Below is a small trained network, with its code and all its weights. Each question gives an input and a class and asks what happens when units are switched off, that is, made to give their printed mean instead of their output.

import numpy as np


def w(rows, s, z=0):
    codes = np.array(rows[::2]) - 128.0
    scale = np.full(codes.shape[1], s)
    scale[-1] = z or s
    return codes * scale


def f(y):
    return np.maximum(y, 0)


def log_softmax(a):
    a = a - a.max(-1, keepdims=True)
    return a - np.log(np.exp(a).sum(-1, keepdims=True))


def net(x, mask):
    res = np.array(x, float).reshape(1, 6) / 4 @ E
    y = f(res @ A[0][:, :-1].T + A[0][:, -1])
    res = res + np.where(mask, y, B[0][:, -1]) @ B[0][:, :-1]
    return log_softmax(res[-1] @ U[:, :-1].T + U[:, -1])


A, B = {}, {}
E = w([
[202,33,36,137,188,99,180],'x0',
[25,171,34,48,102,68,170],'x1',
[112,208,3,185,110,218,92],'x2',
[109,135,98,99,234,184,163],'x3',
[60,19,94,187,76,79,180],'x4',
[93,217,67,170,175,56,54],'x5',
],0.0079)
A[0] = w([
[106,150,140,111,90,68,109,138],'n1',
[151,92,102,145,161,98,130,114],'n2',
[171,206,153,155,171,180,110,191],'n3',
[182,88,145,189,131,158,141,177],'n4',
[105,122,150,163,37,58,149,203],'n5',
[135,115,87,77,81,91,92,204],'n6',
[83,133,115,72,143,153,173,180],'n7',
[181,104,147,82,135,211,129,177],'n8',
[95,142,38,90,143,126,169,198],'n9',
[49,77,171,168,51,129,160,178],'n10',
[167,187,147,133,123,134,47,164],'n11',
[153,120,132,139,98,100,159,105],'n12',
[95,219,61,139,152,165,161,236],'n13',
[152,123,156,176,71,60,62,222],'n14',
[138,157,99,118,77,143,91,192],'n15',
[245,77,93,190,100,123,171,194],'n16',
[162,154,154,30,61,158,97,196],'n17',
[195,95,132,154,175,169,71,188],'n18',
[152,142,145,114,138,89,153,156],'n19',
[67,180,164,83,182,118,84,219],'n20',
[80,77,114,173,32,131,141,130],'n21',
[60,83,116,89,141,109,149,135],'n22',
[126,84,216,114,211,126,139,252],'n23',
[142,112,137,137,187,85,194,180],'n24',
[114,127,179,80,199,140,155,164],'n25',
[103,128,112,113,107,59,104,154],'n26',
[110,175,145,120,81,124,89,224],'n27',
[86,107,106,181,69,136,154,213],'n28',
[205,128,115,159,158,137,155,90],'n29',
[149,84,174,99,88,162,87,114],'n30',
[140,165,157,116,83,168,118,202],'n31',
[137,102,196,109,154,109,164,164],'n32',
[127,149,44,59,97,166,110,205],'n33',
],0.011,0.0031)
B[0] = w([
[122,175,174,110,173,87,179,203],'n1',
[140,96,132,133,155,110,99,172],'n2',
[91,135,81,160,117,241,86,241],'n3',
[179,126,141,186,165,148,120,199],'n4',
[126,160,254,145,116,11,91,237],'n5',
[105,149,127,136,140,90,164,196],'n6',
[146,80,127,93,145,123,146,193],'n7',
[180,94,111,126,80,184,176,213],'n8',
[123,65,57,86,174,41,158,237],'n9',
[118,92,222,152,92,81,81,224],'n10',
[71,178,100,161,123,179,137,239],'n11',
[100,168,152,147,147,157,89,159],'n12',
[67,121,65,127,113,106,155,255],'n13',
[126,179,154,186,182,79,141,242],'n14',
[42,129,148,125,166,134,193,195],'n15',
[170,120,129,185,155,131,111,219],'n16',
[155,159,176,112,63,165,237,235],'n17',
[184,143,65,207,184,200,129,215],'n18',
[129,146,138,107,146,155,132,169],'n19',
[75,143,137,71,153,196,85,237],'n20',
[80,61,197,191,116,36,49,208],'n21',
[143,116,133,98,125,88,112,196],'n22',
[207,119,163,81,141,200,78,243],'n23',
[151,101,122,99,164,160,102,192],'n24',
[155,84,148,56,83,171,49,198],'n25',
[153,149,136,101,144,52,122,205],'n26',
[70,171,174,106,116,119,146,222],'n27',
[57,50,114,186,131,46,115,201],'n28',
[160,115,92,161,176,165,151,172],'n29',
[196,142,132,158,65,129,117,201],'n30',
[66,144,155,148,36,159,183,210],'n31',
[181,116,203,105,128,143,112,212],'n32',
[46,76,77,95,133,90,230,221],'n33',
],0.0072,0.01)
U = w([
[102,71,159,201,81,73,80,105],'0',
[148,100,157,7,161,145,103,159],'1',
[75,196,95,150,127,175,93,114],'2',
[150,251,157,110,169,72,143,64],'3',
[110,83,14,91,164,76,155,172],'4',
[194,125,77,194,190,153,117,254],'5',
[81,125,114,80,93,152,204,9],'6',
[197,138,137,137,50,152,133,23],'7',
],0.012,0.0014)

Each question gives the input, the list of numbers given to net, and the class t.
The units are the neurons (one row each of A and B). Each row of codes is followed by its name. A weight is (code - 128) times the scale printed after its matrix; where a second scale follows, it is the last column's (A, B and U).
mask holds one flag per neuron, in row order. A switched-off neuron (its flag False) gives its mean, the last column of its row in B, instead of its output. The means were averaged over made-up inputs and are rounded, as every weight is.
A unit's drop is (log p(t) with every unit on - log p(t) with that unit switched off) / (log p(t) with every unit on - log p(t) with every unit switched off).
The circuit of an input: a set's keep is (log p(t) with only the set's units on - log p(t) with every unit switched off) / (log p(t) with every unit on - log p(t) with every unit switched off). Starting from the 12 units with the biggest drops (on a tie, the unit counted first), units are removed one at a time, each time the one whose removal leaves the highest keep (on an exact tie, the one counted first), for as long as the keep stays at least 0.8.
units of the circuit, in order: the units of the circuit, biggest drop first
top k neurons: the k neurons with the biggest drops, biggest first
drop of u: that unit's drop, to one decimal
input [-3,8,8,8,-6,-3], class 4: units of the circuit, in order => [n9]
input [-4,1,0,-4,3,6], class 3: units of the circuit, in order => [n1, n14]
input [-6,-1,1,6,1,-4], class 7: units of the circuit, in order => [n9, n15, n8]
input [0,1,-7,-1,0,5], class 3: top 2 neurons => [n14, n1]
input [-8,5,-6,5,-1,6], class 1: units of the circuit, in order => [n20, n25]
input [-7,-1,-6,-2,-6,-3], class 7: units of the circuit, in order => [n17, n30]
input [-1,0,-4,-4,3,6], class 3: top 2 neurons => [n1, n14]
input [-1,-2,-8,0,-3,-6], class 7: units of the circuit, in order => [n30, n8]
input [-7,-8,-5,8,0,8], class 2: top 2 neurons => [n3, n11]
input [-3,-8,1,2,-5,-1], class 5: top 4 neurons => [n18, n4, n29, n3]
input [2,-4,0,0,-8,-7], class 7: top 2 neurons => [n17, n8]
input [0,-5,1,6,-6,-8], class 7: top 3 neurons => [n8, n25, n17]
input [8,4,-7,1,5,4], class 1: top 3 neurons => [n24, n13, n33]
input [-6,-2,2,-8,-7,7], class 2: units of the circuit, in order => [n3]
input [-8,5,2,3,7,8], class 4: top 2 neurons => [n9, n13]
input [-8,-8,-3,3,-8,0], class 2: top 3 neurons => [n3, n11, n20]
input [-4,7,8,4,1,-8], class 4: drop of n9 => 0.4
input [-1,-3,-6,2,0,-5], class 7: drop of n25 => -0.1
input [7,-5,-6,2,-6,-8], class 5: drop of n18 => 0.3
input [-4,6,-2,0,-7,8], class 2: units of the circuit, in order => [n20]
